(in the rows, 128 means zero)
Each row is followed by its class number.
[161,108,132,131,123,108,159,152,156,142,141,63,126,122,107,123,124,134,127,148,145,131,130,130,108,149,138,51,137,165,145,136,107,123,141,103,138,130,58,113,101,115,114,137,171,168,166,142,147,109,115,96,145,130,159] : 9
[124,193,137,136,139,102,142,51,120,104,129,159,147,109,84,111,114,179,105,138,147,100,132,140,117,104,146,108,109,126,162,124,113,108,135,129,138,134,155,136,172,115,69,194,171,123,104,125,122,159,149,134,135,61,149] : 2
[109,107,152,132,142,114,84,117,135,119,121,136,102,146,130,91,185,193,97,187,133,102,147,171,125,158,158,130,95,99,154,127,96,112,136,112,136,135,69,120,158,146,117,114,97,115,110,128,64,160,170,168,130,85,114] : 8
[116,83,118,126,164,145,114,75,104,138,180,133,131,170,129,145,138,81,88,98,147,114,130,138,96,136,142,100,121,137,202,143,71,109,96,87,150,93,132,168,136,110,136,145,153,131,97,122,149,107,131,100,161,123,183] : 6
[124,120,87,134,129,141,135,96,149,128,144,133,132,128,147,83,158,124,101,169,147,147,159,147,134,162,95,163,177,109,191,117,184,94,101,73,176,133,90,183,157,139,119,112,100,103,131,136,132,131,118,144,150,144,162] : 3
[119,128,151,205,124,139,85,93,157,171,192,116,127,121,128,106,130,129,44,122,123,127,127,134,133,183,129,99,148,122,156,134,87,163,122,123,120,149,124,109,96,136,91,134,76,117,136,141,87,152,154,218,114,101,126] : 8
[132,91,116,99,160,113,205,84,185,146,154,135,146,139,175,140,122,125,151,140,72,94,112,162,120,184,137,150,135,156,111,182,90,88,117,91,155,140,75,94,130,156,112,139,157,108,142,96,95,110,109,106,116,192,135] : 7
[102,92,97,155,184,152,156,109,131,126,133,110,74,86,192,112,170,160,109,86,110,105,128,114,99,170,134,102,91,93,159,75,172,129,128,132,119,116,126,178,163,140,151,64,120,102,149,92,103,131,161,118,131,67,73] : 6
[161,126,121,100,134,188,155,138,161,122,121,117,124,165,78,169,110,134,158,177,169,168,119,147,150,194,133,153,128,205,87,160,143,140,162,131,122,112,130,86,173,107,100,146,136,129,107,124,154,150,99,112,98,120,109] : 6
[140,156,123,113,177,142,114,149,144,141,131,162,121,150,142,104,133,169,66,111,198,79,169,151,153,195,171,156,121,197,156,113,143,106,143,152,164,138,155,200,161,186,109,98,162,134,149,65,116,136,195,136,168,97,107] : 9
[121,72,108,114,156,132,98,171,115,133,126,157,134,128,167,142,138,126,127,108,124,144,154,172,128,200,160,71,99,161,153,139,66,70,116,161,117,77,187,144,92,88,209,70,126,155,125,90,195,131,129,127,126,96,203] : 1
[76,148,130,101,157,103,116,119,109,122,105,132,133,130,130,118,124,94,62,167,185,155,96,113,136,197,109,132,122,100,148,148,139,39,148,119,147,134,116,145,134,158,143,96,150,115,138,122,141,119,185,140,120,125,94] : 5
[116,99,131,142,147,105,77,104,152,160,143,138,82,135,84,127,163,146,144,65,190,130,121,83,127,182,142,147,138,109,137,136,134,103,152,145,107,165,100,113,157,162,101,150,93,151,144,133,106,160,164,127,131,119,136] : 7
[112,157,149,96,116,96,106,200,68,97,113,37,123,170,125,135,167,126,91,165,162,116,117,123,139,134,170,139,142,122,165,144,131,101,121,149,130,112,101,170,164,143,99,104,196,113,101,97,170,94,91,68,129,131,120] : 4
[113,141,148,137,147,117,120,118,162,126,127,161,135,138,82,108,100,93,114,94,211,161,113,139,145,137,87,86,123,128,175,74,152,82,150,107,134,134,135,146,167,141,149,106,126,127,100,121,111,166,182,153,157,116,143] : 9
[142,147,96,138,128,108,168,159,140,173,173,119,118,145,106,179,169,222,102,95,179,156,116,99,153,92,143,163,151,117,113,177,119,137,167,155,141,147,171,73,163,143,124,168,160,91,147,178,97,114,114,50,123,136,186] : 2
[59,132,110,131,167,116,73,76,190,122,143,123,73,157,139,141,146,168,33,91,135,113,85,101,133,126,144,105,141,139,123,134,133,126,169,140,107,142,106,169,81,107,136,88,146,144,176,131,139,115,155,160,135,128,151] : 2
[129,101,83,121,172,99,123,108,183,125,184,113,99,97,141,108,164,131,65,129,102,128,83,65,125,158,138,130,101,110,134,120,168,105,130,158,147,154,100,159,140,135,131,81,87,61,135,125,74,142,145,148,96,174,85] : 5
[156,110,170,144,131,103,162,115,112,107,198,157,117,114,121,161,148,75,45,117,117,119,146,90,123,46,116,185,97,177,148,139,61,145,135,109,164,162,133,108,109,122,158,165,123,102,75,159,105,139,132,114,112,166,152] : 8
[98,137,119,98,143,134,106,111,90,82,144,133,164,133,151,161,125,80,120,131,84,105,146,151,99,170,150,109,93,112,138,132,61,131,130,111,156,156,168,167,131,137,121,89,148,159,67,89,150,174,142,134,122,100,145] : 0
[106,97,131,143,157,120,63,128,139,135,121,137,95,125,154,147,152,78,122,97,136,131,105,156,106,113,135,84,86,88,130,125,163,94,123,99,143,139,113,129,133,151,68,109,141,97,150,131,76,116,141,121,164,119,150] : 4
[101,164,149,157,141,153,98,89,115,80,139,127,111,105,95,94,66,89,139,107,150,154,103,100,145,164,150,116,167,155,73,136,156,153,148,104,125,103,97,175,134,109,118,125,132,144,148,76,219,128,122,147,128,116,69] : 0
[116,115,135,136,176,128,135,90,122,131,115,93,104,113,154,114,162,118,158,126,110,70,115,136,107,149,142,85,118,85,139,100,180,140,116,153,94,132,82,141,67,114,109,65,123,100,120,123,100,147,164,162,126,83,114] : 0
[167,84,122,113,120,159,231,141,136,131,170,103,138,129,121,184,158,157,117,127,125,123,148,121,100,114,152,161,108,212,102,152,111,203,122,142,149,144,132,117,121,121,198,142,138,134,206,167,161,117,112,103,94,130,208] : 6
[155,160,125,136,145,125,128,158,107,177,131,143,154,146,115,130,160,144,109,109,110,129,128,129,137,172,134,105,128,135,137,105,111,151,131,113,115,136,166,151,105,128,182,87,174,166,132,130,171,170,126,127,94,144,160] : 4
[123,111,146,90,124,133,159,142,116,89,163,85,123,159,130,145,122,92,117,171,124,123,143,141,76,124,143,124,129,168,141,152,89,157,139,168,137,99,46,183,126,134,140,131,151,118,152,102,152,108,119,96,119,171,133] : 8
[103,144,129,161,139,119,130,100,131,118,121,145,135,125,132,153,95,101,162,85,112,105,158,158,138,111,166,87,135,94,149,125,91,145,116,119,135,108,110,152,152,134,158,97,169,142,165,100,193,166,69,124,151,92,199] : 1
[92,171,168,178,142,120,89,148,56,93,147,131,128,113,138,93,91,108,73,88,148,147,80,140,146,156,141,95,159,14,86,106,109,158,118,116,79,120,126,118,100,142,124,121,57,125,113,98,173,71,148,140,114,93,136] : 4
[112,142,108,178,117,148,144,107,144,160,128,132,106,71,129,157,148,124,94,135,86,112,92,76,118,150,114,87,111,95,120,157,127,147,156,124,137,141,154,158,126,137,76,140,118,100,121,156,98,153,140,139,137,103,123] : 4
[136,145,135,115,94,156,186,138,105,125,96,131,134,137,104,105,98,141,119,163,123,155,161,181,148,178,124,170,113,175,103,154,114,137,126,102,154,83,150,107,143,146,89,168,134,126,124,120,180,113,103,104,132,155,88] : 3
[142,110,143,95,131,114,146,130,130,71,203,95,157,146,116,190,143,108,79,157,171,169,106,115,91,76,167,122,98,168,151,145,95,88,92,125,152,133,117,114,165,70,91,150,146,84,114,132,133,103,160,95,150,146,229] : 0
[135,145,115,113,110,136,128,98,151,76,98,151,147,107,147,96,86,102,136,123,155,135,147,96,115,137,173,134,121,113,74,132,118,163,107,158,113,109,179,104,65,143,120,88,83,178,100,108,139,125,148,136,149,102,171] : 1
[105,159,99,136,98,167,123,102,92,76,175,110,117,121,127,116,114,77,101,134,155,153,92,184,125,143,132,136,119,76,122,114,162,172,154,125,96,155,141,154,131,133,120,102,119,135,150,85,159,120,93,157,145,112,152] : 2
[87,148,73,142,125,147,179,89,99,97,118,119,136,127,159,101,94,139,164,99,131,111,77,135,145,103,163,153,123,105,86,126,144,164,117,154,111,99,171,134,95,113,145,92,97,127,169,114,112,77,111,164,141,70,123] : 7
[108,88,145,159,155,128,184,79,132,115,131,148,116,164,113,200,145,83,25,104,101,128,148,103,124,176,104,87,119,138,116,142,92,112,114,130,142,127,127,129,111,149,146,124,82,107,182,148,155,147,150,163,106,126,164] : 7
[138,112,115,138,158,100,144,105,161,77,150,148,146,126,185,237,160,88,126,123,118,123,133,120,127,81,102,166,135,156,119,101,105,61,109,126,153,169,145,73,114,99,157,106,141,99,120,104,194,103,128,136,137,121,179] : 7
[119,118,122,120,120,138,109,89,105,123,98,133,155,110,141,158,94,83,113,160,123,146,169,119,111,154,134,109,157,147,183,162,107,121,124,138,140,115,126,205,126,117,118,119,154,146,142,127,167,132,105,154,92,120,176] : 0
[96,93,125,99,148,144,99,126,143,137,128,114,134,95,146,78,102,120,158,79,143,122,67,118,155,152,157,169,122,130,92,145,108,165,128,106,126,154,110,170,156,175,94,122,88,122,129,118,141,55,132,161,159,96,132] : 5
[116,83,125,146,135,120,104,140,75,118,142,113,113,131,126,97,182,156,107,154,135,129,123,149,156,107,121,67,130,178,188,93,84,125,156,126,133,102,114,134,200,133,171,159,149,148,103,153,99,128,136,135,225,127,77] : 1
[149,71,121,140,137,141,107,117,179,138,171,151,90,202,113,165,130,155,65,95,99,126,122,131,90,111,137,112,135,116,123,110,121,115,103,153,140,107,118,91,126,139,158,162,100,122,179,131,157,110,117,119,103,169,148] : 5
[136,127,130,163,133,110,105,96,117,161,85,157,125,116,120,121,112,116,110,104,123,140,150,116,137,138,137,103,136,137,187,99,114,104,112,90,145,165,110,138,176,195,114,114,139,93,133,131,110,143,160,153,140,139,99] : 1
[156,150,151,142,130,124,159,120,118,141,162,115,144,160,128,137,146,103,97,161,118,85,116,115,144,85,112,138,142,128,138,113,153,71,103,79,132,183,75,114,114,119,147,139,137,85,151,125,163,113,154,137,123,146,111] : 8
[160,78,117,190,152,113,134,99,140,77,100,120,88,99,138,132,165,112,60,124,175,137,88,132,163,142,123,78,106,128,179,108,177,145,144,147,128,127,123,139,126,92,82,73,135,151,137,117,96,138,107,187,154,93,129] : 1
[76,136,74,117,150,141,171,111,103,128,147,86,100,140,152,137,114,132,152,86,118,113,90,147,115,150,166,156,132,94,65,113,124,147,99,136,150,112,103,119,149,176,113,106,140,116,146,112,103,99,110,83,97,81,139] : 7
[136,160,95,127,137,151,156,110,150,119,104,148,120,161,111,99,94,110,149,136,132,139,145,121,130,155,106,132,102,157,134,133,119,150,155,109,106,101,131,131,175,160,133,108,109,145,151,131,165,162,166,142,144,152,44] : 1
[143,87,123,127,142,112,163,169,91,120,163,96,120,168,154,172,148,155,71,165,124,91,117,140,137,88,127,72,97,146,146,133,127,92,119,189,137,132,118,99,167,128,170,182,116,95,156,152,89,104,127,106,78,103,136] : 5
[139,133,109,120,141,142,154,154,189,145,149,109,140,134,130,151,100,133,123,109,151,138,92,37,105,180,148,76,124,169,135,166,127,103,105,88,144,152,131,138,128,130,156,118,89,142,173,113,161,112,156,95,180,135,104] : 7
[78,127,140,128,155,96,93,165,96,88,96,143,127,134,98,130,103,95,134,127,113,114,140,188,96,113,149,115,125,128,144,123,99,121,123,119,104,135,136,122,140,121,152,108,100,135,113,131,159,165,138,138,134,142,91] : 4
[111,104,134,164,146,139,99,63,120,135,123,124,97,170,140,146,130,100,61,136,152,70,98,161,129,113,133,77,126,180,137,176,153,129,90,145,130,125,144,131,106,150,57,161,165,136,135,124,77,107,153,172,143,121,139] : 2
[118,128,101,119,95,130,127,181,69,61,148,113,157,116,165,83,99,130,166,130,173,147,125,133,123,141,183,127,108,191,132,171,72,162,98,122,139,126,171,148,139,137,220,103,94,164,117,88,188,97,142,112,122,86,183] : 1
[149,99,94,100,162,104,234,128,98,148,87,79,127,141,114,135,95,124,169,151,130,122,131,130,87,129,135,120,139,129,97,134,79,76,131,128,156,77,87,136,129,164,143,146,194,164,129,173,128,84,171,123,57,146,170] : 5
[101,117,156,85,129,127,119,107,115,143,175,110,130,131,136,104,117,60,89,102,159,180,126,191,67,202,100,106,157,137,160,141,132,115,109,116,93,116,171,96,87,128,131,161,157,191,133,129,156,127,119,109,87,144,204] : 3
[149,90,108,157,108,110,227,155,152,115,118,130,118,73,102,169,110,140,106,109,171,132,132,163,125,127,137,92,104,111,99,126,165,98,121,112,149,169,187,95,142,146,187,157,77,87,165,136,182,131,142,113,74,108,177] : 6
[76,130,138,119,128,135,147,130,130,116,134,121,120,178,141,131,118,159,88,93,121,112,119,221,99,136,171,133,150,131,173,116,102,139,132,145,112,141,168,143,159,164,147,92,161,93,107,65,121,122,104,123,120,71,148] : 2
[155,78,136,131,152,131,184,192,145,176,108,102,137,119,97,129,71,97,150,131,135,100,117,178,115,126,177,88,141,154,142,188,119,146,82,110,161,84,119,190,124,117,105,121,162,120,104,119,116,132,92,104,100,140,154] : 8
[103,155,110,93,148,106,95,131,172,134,144,101,131,133,136,85,108,126,127,131,209,86,139,114,157,173,129,111,116,128,155,174,172,77,137,127,181,128,159,173,132,172,160,141,110,133,119,141,109,133,149,143,105,95,129] : 6
[89,167,154,151,121,105,136,97,134,115,177,95,117,144,119,120,90,94,89,134,177,138,117,107,136,115,120,148,143,144,101,149,106,86,129,102,147,114,76,70,145,127,101,157,170,192,164,125,157,116,123,110,151,134,109] : 0
[91,128,133,139,168,146,106,85,145,124,137,141,129,124,127,134,62,65,108,75,124,109,129,162,121,166,106,56,176,123,172,99,136,106,80,86,92,125,167,132,137,130,153,135,135,197,110,111,179,174,118,154,135,159,170] : 9
[102,138,147,114,123,120,101,115,142,79,167,135,144,160,122,131,103,90,76,140,95,102,133,124,127,118,166,78,126,150,138,133,90,104,122,132,137,121,159,155,122,90,170,107,129,170,99,72,172,165,73,134,153,110,119] : 0
[142,151,134,87,134,114,156,66,194,96,141,121,130,152,119,184,131,116,106,106,114,101,118,91,118,90,129,100,104,172,120,194,139,172,168,120,134,182,157,110,124,134,85,174,172,117,129,151,119,154,82,80,107,124,163] : 2
[143,175,139,99,109,138,147,89,143,123,124,91,123,136,137,115,61,97,203,179,166,103,104,144,113,138,129,185,146,124,86,144,133,147,137,134,131,93,56,115,104,157,120,134,192,185,119,97,164,93,146,141,74,175,109] : 0
[114,163,146,130,141,118,131,189,101,108,166,110,151,142,145,81,101,163,89,167,154,122,121,204,151,107,131,114,157,110,162,103,156,82,139,127,134,122,113,187,134,114,117,145,149,75,111,100,132,101,187,144,110,126,136] : 0
[99,156,81,151,119,124,165,74,68,123,151,109,147,143,135,95,119,127,142,150,126,104,170,104,124,176,155,77,106,87,168,152,97,57,123,136,150,98,120,163,125,125,114,151,130,144,124,132,62,172,141,124,118,78,187] : 7
[162,138,148,105,137,130,130,185,161,176,226,102,113,174,98,149,116,110,122,125,183,105,95,160,96,107,110,95,141,170,126,144,137,109,137,163,131,128,143,94,134,152,164,196,152,125,146,143,114,109,174,106,90,129,158] : 9
[99,107,75,155,121,171,123,73,96,107,206,102,118,93,126,130,127,97,91,101,101,92,108,100,119,166,133,153,105,125,121,102,77,198,117,161,145,123,114,143,126,123,115,114,59,137,128,126,133,113,143,151,166,124,86] : 9
[117,133,134,104,162,83,87,168,193,118,125,128,143,132,110,115,113,139,158,146,127,126,119,187,121,132,161,71,134,107,124,126,150,80,175,140,161,162,121,169,170,164,120,115,164,99,143,103,91,165,120,175,111,99,137] : 5
[121,103,115,168,114,131,168,60,144,111,106,93,127,127,154,145,145,107,86,190,120,119,162,115,105,125,148,86,130,122,132,155,115,133,91,174,120,104,117,116,90,131,74,82,113,124,124,140,56,129,113,182,147,88,197] : 2
[92,146,112,181,144,150,104,94,131,151,164,124,92,98,171,126,139,87,96,163,100,116,124,116,133,173,117,77,125,100,146,158,107,145,140,95,87,117,110,153,109,112,137,88,116,138,122,111,170,170,131,149,140,110,105] : 0
[170,119,121,93,125,100,144,93,200,121,163,143,112,142,108,187,156,163,116,156,149,112,128,134,85,90,136,113,98,134,105,193,120,153,164,133,143,158,134,100,154,170,101,212,169,104,116,158,89,151,186,81,85,210,189] : 2
[104,207,165,108,170,94,122,47,147,112,164,123,153,167,128,68,145,196,139,134,171,82,73,118,152,95,149,145,160,109,119,132,146,126,117,104,111,135,80,104,186,140,116,149,188,140,129,101,109,108,142,126,162,92,119] : 2
[121,143,156,79,149,118,90,104,212,135,122,117,164,136,115,113,81,142,106,124,91,87,141,198,122,175,175,89,131,137,156,124,117,137,89,104,150,112,135,151,135,138,142,103,163,145,141,88,183,142,61,159,128,123,117] : 2
[139,72,140,124,150,144,138,115,208,121,129,113,154,145,133,100,80,133,133,149,135,144,104,129,136,173,173,90,165,232,111,158,70,166,127,147,120,54,117,124,203,113,149,104,119,164,125,92,116,106,123,167,143,115,57] : 1
[119,134,128,143,147,139,87,74,147,180,128,180,95,144,152,152,181,150,96,127,88,142,133,136,100,178,153,148,95,143,124,111,86,105,174,159,119,126,118,138,153,178,79,95,168,71,155,99,61,133,178,168,127,133,114] : 4
[110,101,120,133,93,131,154,129,156,97,117,83,106,104,180,168,159,129,56,182,106,126,146,128,102,81,110,98,88,168,192,125,108,140,124,120,148,141,98,117,100,105,125,121,154,122,138,186,124,129,133,114,132,82,207] : 1
[129,111,133,105,134,107,148,90,150,61,164,139,158,119,164,167,126,106,71,140,185,148,176,98,116,137,134,169,131,124,143,123,139,111,139,127,174,156,115,109,197,142,220,116,127,168,189,107,135,134,116,98,103,141,121] : 6
[89,80,109,106,161,100,124,136,166,110,145,91,120,101,104,131,98,71,133,105,203,154,94,120,105,164,106,126,124,133,140,183,117,150,125,156,167,75,80,137,143,120,70,127,78,82,107,124,175,71,103,40,157,114,61] : 6
[115,176,128,135,137,118,77,87,126,110,126,130,123,203,115,61,151,137,135,118,158,103,106,132,171,124,112,131,137,150,141,108,194,102,138,108,137,131,120,119,106,144,128,131,144,127,113,139,94,143,134,165,136,147,110] : 4
[172,85,131,151,119,141,164,133,117,137,92,121,97,166,114,129,128,114,177,125,160,131,104,177,151,82,131,153,136,168,114,142,145,199,127,136,101,98,108,134,158,137,146,115,136,105,134,111,155,98,81,137,58,114,113] : 8
[121,181,129,125,130,136,148,124,116,119,131,69,117,158,121,159,122,111,114,170,122,129,159,146,89,212,143,103,136,133,191,134,105,161,124,155,146,86,90,173,110,126,156,69,161,139,159,100,199,154,77,147,99,108,128] : 3
[89,145,91,147,161,80,193,117,131,88,155,136,144,119,145,122,160,119,96,173,134,107,77,182,157,119,100,148,162,145,99,106,122,111,145,115,132,168,119,103,144,122,190,85,117,136,161,104,163,125,112,176,160,94,71] : 7
[139,97,152,158,135,92,180,182,125,113,140,111,131,128,107,173,178,130,102,63,191,135,149,61,124,113,84,128,150,168,99,163,131,118,162,116,144,181,160,83,105,131,158,178,132,197,158,204,170,147,176,75,117,136,214] : 4
[101,67,140,157,127,115,80,113,162,154,53,139,114,121,140,121,123,152,153,68,110,107,150,95,143,188,113,108,140,125,175,157,121,126,157,113,116,162,130,114,122,155,128,91,107,170,134,130,106,152,134,138,124,130,60] : 9
[138,136,90,166,142,117,161,152,134,90,153,117,122,139,108,110,109,177,66,151,107,122,143,156,138,182,151,99,156,125,191,115,120,112,122,97,161,121,144,146,141,118,177,124,91,131,121,116,135,171,102,161,131,169,83] : 7
[136,155,123,90,184,97,112,121,157,83,149,151,142,168,131,111,149,211,120,131,155,134,118,171,135,98,126,149,148,131,163,90,156,70,95,121,210,114,121,123,188,160,129,133,167,98,97,117,75,101,106,128,179,147,158] : 2
[120,126,105,114,154,104,125,119,71,76,128,119,130,126,123,90,150,79,86,133,139,173,102,148,126,160,137,108,100,117,109,129,104,173,108,126,96,106,126,134,124,134,127,60,110,161,168,121,184,112,119,148,141,128,131] : 1
[109,127,81,107,125,146,136,105,133,103,113,99,103,197,112,145,106,144,70,115,120,93,138,92,166,123,150,116,155,133,145,110,146,183,172,155,131,121,104,174,154,111,138,128,90,137,115,131,128,136,81,76,119,140,36] : 3
[132,143,176,155,65,145,163,154,136,92,107,67,154,143,106,151,90,163,158,164,109,120,165,162,125,113,176,82,122,132,178,98,84,84,136,101,122,129,126,121,158,114,163,128,163,98,84,84,178,137,126,156,169,120,146] : 2
[64,106,135,161,135,124,118,115,96,126,136,108,86,75,109,108,139,131,126,92,190,117,119,149,126,172,116,154,94,112,175,94,136,84,148,143,143,132,98,113,212,161,100,164,95,117,129,153,69,144,177,146,176,106,95] : 4
[115,108,107,85,137,163,118,144,127,99,130,108,140,156,176,157,121,133,118,111,126,117,145,156,110,186,153,146,112,127,164,111,146,91,135,131,156,137,150,145,124,118,134,104,150,149,159,94,125,114,119,108,126,87,122] : 7
[100,94,134,130,129,107,180,166,85,66,122,68,124,123,143,161,159,133,90,169,84,120,134,126,109,72,124,134,100,105,162,120,98,140,127,151,143,137,97,111,117,116,132,116,108,54,94,179,111,115,128,118,120,108,139] : 5
[91,166,79,96,171,111,95,100,117,98,126,116,155,175,138,93,141,131,93,108,170,180,144,117,172,179,126,165,156,106,97,115,160,135,191,167,137,124,144,147,150,172,90,89,146,95,146,139,105,133,144,128,96,121,88] : 5
[117,146,120,122,116,163,134,92,139,189,154,118,126,125,118,87,101,91,118,165,194,155,109,116,123,150,143,164,161,146,161,179,89,179,129,86,104,122,106,148,157,176,104,142,120,140,111,147,104,97,118,135,167,118,153] : 6
[130,107,176,172,151,147,169,125,111,130,117,140,131,103,155,111,130,143,134,154,97,133,143,139,156,175,109,98,123,169,168,101,120,130,133,129,137,116,51,104,153,126,168,97,131,81,114,121,77,160,146,144,126,99,93] : 1
[134,130,124,90,155,131,83,146,142,126,141,102,134,137,135,173,89,125,104,163,98,112,126,178,117,118,157,101,87,142,155,89,68,86,105,94,151,118,120,124,181,102,116,132,148,149,101,126,157,115,129,152,114,106,109] : 0
[169,97,134,153,113,157,145,106,133,155,167,110,111,156,109,161,167,114,35,134,152,71,152,119,161,132,153,128,99,125,96,151,109,126,125,117,134,133,161,98,121,129,99,165,119,139,104,141,146,123,143,113,135,83,151] : 2
[117,132,139,140,146,124,102,166,113,157,104,170,124,93,126,93,100,160,136,66,180,177,101,99,130,170,148,108,122,189,105,128,69,182,110,152,158,104,150,127,89,184,183,89,97,165,141,133,136,83,156,138,167,76,161] : 1
[108,115,124,107,71,139,87,154,89,171,150,77,133,159,128,83,116,62,118,123,173,134,119,154,139,131,207,153,120,194,95,162,103,154,133,116,116,149,145,146,51,136,138,95,128,128,133,107,140,66,141,127,134,112,139] : 3
[111,112,103,153,127,123,147,126,113,120,181,143,150,89,143,88,122,79,90,98,173,130,142,109,102,118,116,149,89,115,84,82,116,116,127,164,160,139,129,158,80,126,148,81,70,178,190,111,142,86,174,148,161,38,139] : 6
[128,94,143,112,141,137,111,99,93,106,159,117,119,145,120,191,126,97,44,101,147,143,136,58,116,103,151,173,144,128,90,118,118,118,112,132,142,148,92,112,188,126,109,149,117,161,191,143,157,81,143,90,109,117,106] : 0
[99,122,125,133,130,99,133,55,166,58,111,104,108,110,130,117,112,105,94,128,143,105,142,126,123,179,121,71,158,99,104,146,130,118,150,126,127,121,140,136,122,148,162,128,112,187,112,103,192,143,103,154,82,87,135] : 2
